Here is a tiny trained network, its code and every weight. The questions are about switching its units off for an input and a class, where a switched-off unit gives its printed mean instead of its output.

import numpy as np


def w(rows, s, z=0):
    codes = np.array(rows[::2]) - 128.0
    scale = np.full(codes.shape[1], s)
    scale[-1] = z or s
    return codes * scale


def f(y):
    return y / 2 * (1 + np.tanh(0.7978845608 * (y + 0.044715 * y**3)))


def log_softmax(a):
    a = a - a.max(-1, keepdims=True)
    return a - np.log(np.exp(a).sum(-1, keepdims=True))


def net(x, mask):
    res = np.array(x, float).reshape(1, 5) / 4 @ E
    y = f(res @ A[0][:, :-1].T + A[0][:, -1])
    res = res + np.where(mask, y, B[0][:, -1]) @ B[0][:, :-1]
    return log_softmax(res[-1] @ U[:, :-1].T + U[:, -1])


A, B = {}, {}
E = w([
[86,197,73,84,109,168,169,149,180,50,141],'x0',
[189,194,29,155,161,86,76,174,100,119,139],'x1',
[109,113,178,183,196,145,122,112,114,7,75],'x2',
[71,106,103,112,129,204,82,154,142,186,83],'x3',
[132,196,211,139,64,102,174,217,57,131,131],'x4',
],0.011)
A[0] = w([
[122,104,130,217,173,124,67,96,90,115,100,84],'n0',
[251,62,62,145,209,82,31,90,98,209,122,228],'n1',
[128,120,223,207,169,85,154,116,63,49,61,147],'n2',
[78,72,107,132,183,254,109,104,224,67,67,183],'n3',
[210,207,70,89,144,54,129,114,131,76,195,164],'n4',
[105,62,136,92,202,145,149,35,174,141,108,147],'n5',
[84,158,81,60,115,192,100,130,116,212,160,254],'n6',
[133,127,155,102,73,96,184,145,117,213,164,30],'n7',
[43,142,91,155,181,193,115,101,156,81,114,80],'n8',
[112,119,48,162,183,159,99,50,195,61,96,157],'n9',
],0.0073,0.0032)
B[0] = w([
[124,183,174,113,91,144,180,132,108,141,92,177],'n0',
[194,155,162,149,110,119,75,154,59,192,1,234],'n1',
[204,202,184,162,120,61,192,157,71,184,146,236],'n2',
[44,110,127,68,171,193,150,105,130,131,106,249],'n3',
[210,203,121,200,94,44,218,158,142,113,160,206],'n4',
[66,81,115,145,94,194,129,104,107,113,130,211],'n5',
[126,150,135,82,195,162,100,193,102,135,48,216],'n6',
[84,100,116,94,131,137,203,88,142,78,146,181],'n7',
[90,111,109,97,155,161,141,138,175,136,141,187],'n8',
[117,141,104,121,153,146,174,153,133,121,127,223],'n9',
],0.0097,0.012)
U = w([
[88,143,13,136,160,172,166,141,252,53,152,102],'0',
[27,67,138,69,149,254,129,135,104,148,53,239],'1',
[240,205,154,197,113,46,153,193,60,151,82,196],'2',
[124,95,117,176,165,118,49,110,166,135,187,10],'3',
[99,52,190,140,87,71,189,33,149,101,228,114],'4',
[171,17,121,211,84,147,71,98,114,150,84,29],'5',
[112,90,110,181,152,102,58,113,172,128,160,3],'6',
],0.0085,0.0032)

Each question gives the input, the list of numbers given to net, and the class t.
The units are the neurons (one row each of A and B). Each row of codes is followed by its name. A weight is (code - 128) times the scale printed after its matrix; where a second scale follows, it is the last column's (A, B and U).
mask holds one flag per neuron, in row order. A switched-off neuron (its flag False) gives its mean, the last column of its row in B, instead of its output. The means were averaged over made-up inputs and are rounded, as every weight is.
A unit's drop is (log p(t) with every unit on - log p(t) with that unit switched off) / (log p(t) with every unit on - log p(t) with every unit switched off).
The circuit of an input: a set's keep is (log p(t) with only the set's units on - log p(t) with every unit switched off) / (log p(t) with every unit on - log p(t) with every unit switched off). Starting from all 10 units, units are removed one at a time, each time the one whose removal leaves the highest keep (on an exact tie, the one counted first), for as long as the keep stays at least 0.8.
circuit, biggest first: the units of the circuit, biggest drop first
unit that matters most: the unit with the biggest drop
top k neurons: the k neurons with the biggest drops, biggest first
drop when u is switched off: that unit's drop, to one decimal
input [6,6,-5,5,-5], class 1: circuit, biggest first : n6
input [1,-4,-5,-2,7], class 4: circuit, biggest first : n7, n1
input [-6,-7,1,-1,1], class 4: top 4 neurons : n1, n6, n4, n5
input [6,5,6,2,3], class 0: top 2 neurons : n1, n8
input [-3,3,-8,4,4], class 1: top 3 neurons : n2, n7, n4
input [-8,-6,2,-2,-3], class 2: top 3 neurons : n2, n1, n0
input [-2,3,-7,5,-4], class 2: top 4 neurons : n1, n3, n8, n5
input [5,8,8,8,3], class 0: top 3 neurons : n1, n6, n5
input [-4,-6,-3,-1,2], class 4: top 2 neurons : n3, n1
input [2,1,-3,4,7], class 1: top 2 neurons : n2, n4
input [8,-7,-1,-7,4], class 4: top 2 neurons : n1, n6
input [6,0,3,-4,-1], class 0: drop when n3 is switched off : 0.0
input [-8,-5,-6,-2,7], class 4: drop when n7 is switched off : 0.5
input [0,-5,-2,-8,-3], class 4: drop when n1 is switched off : 0.1
input [2,-7,7,3,8], class 2: unit that matters most : n2
input [2,1,-2,3,6], class 1: drop when n7 is switched off : 0.1
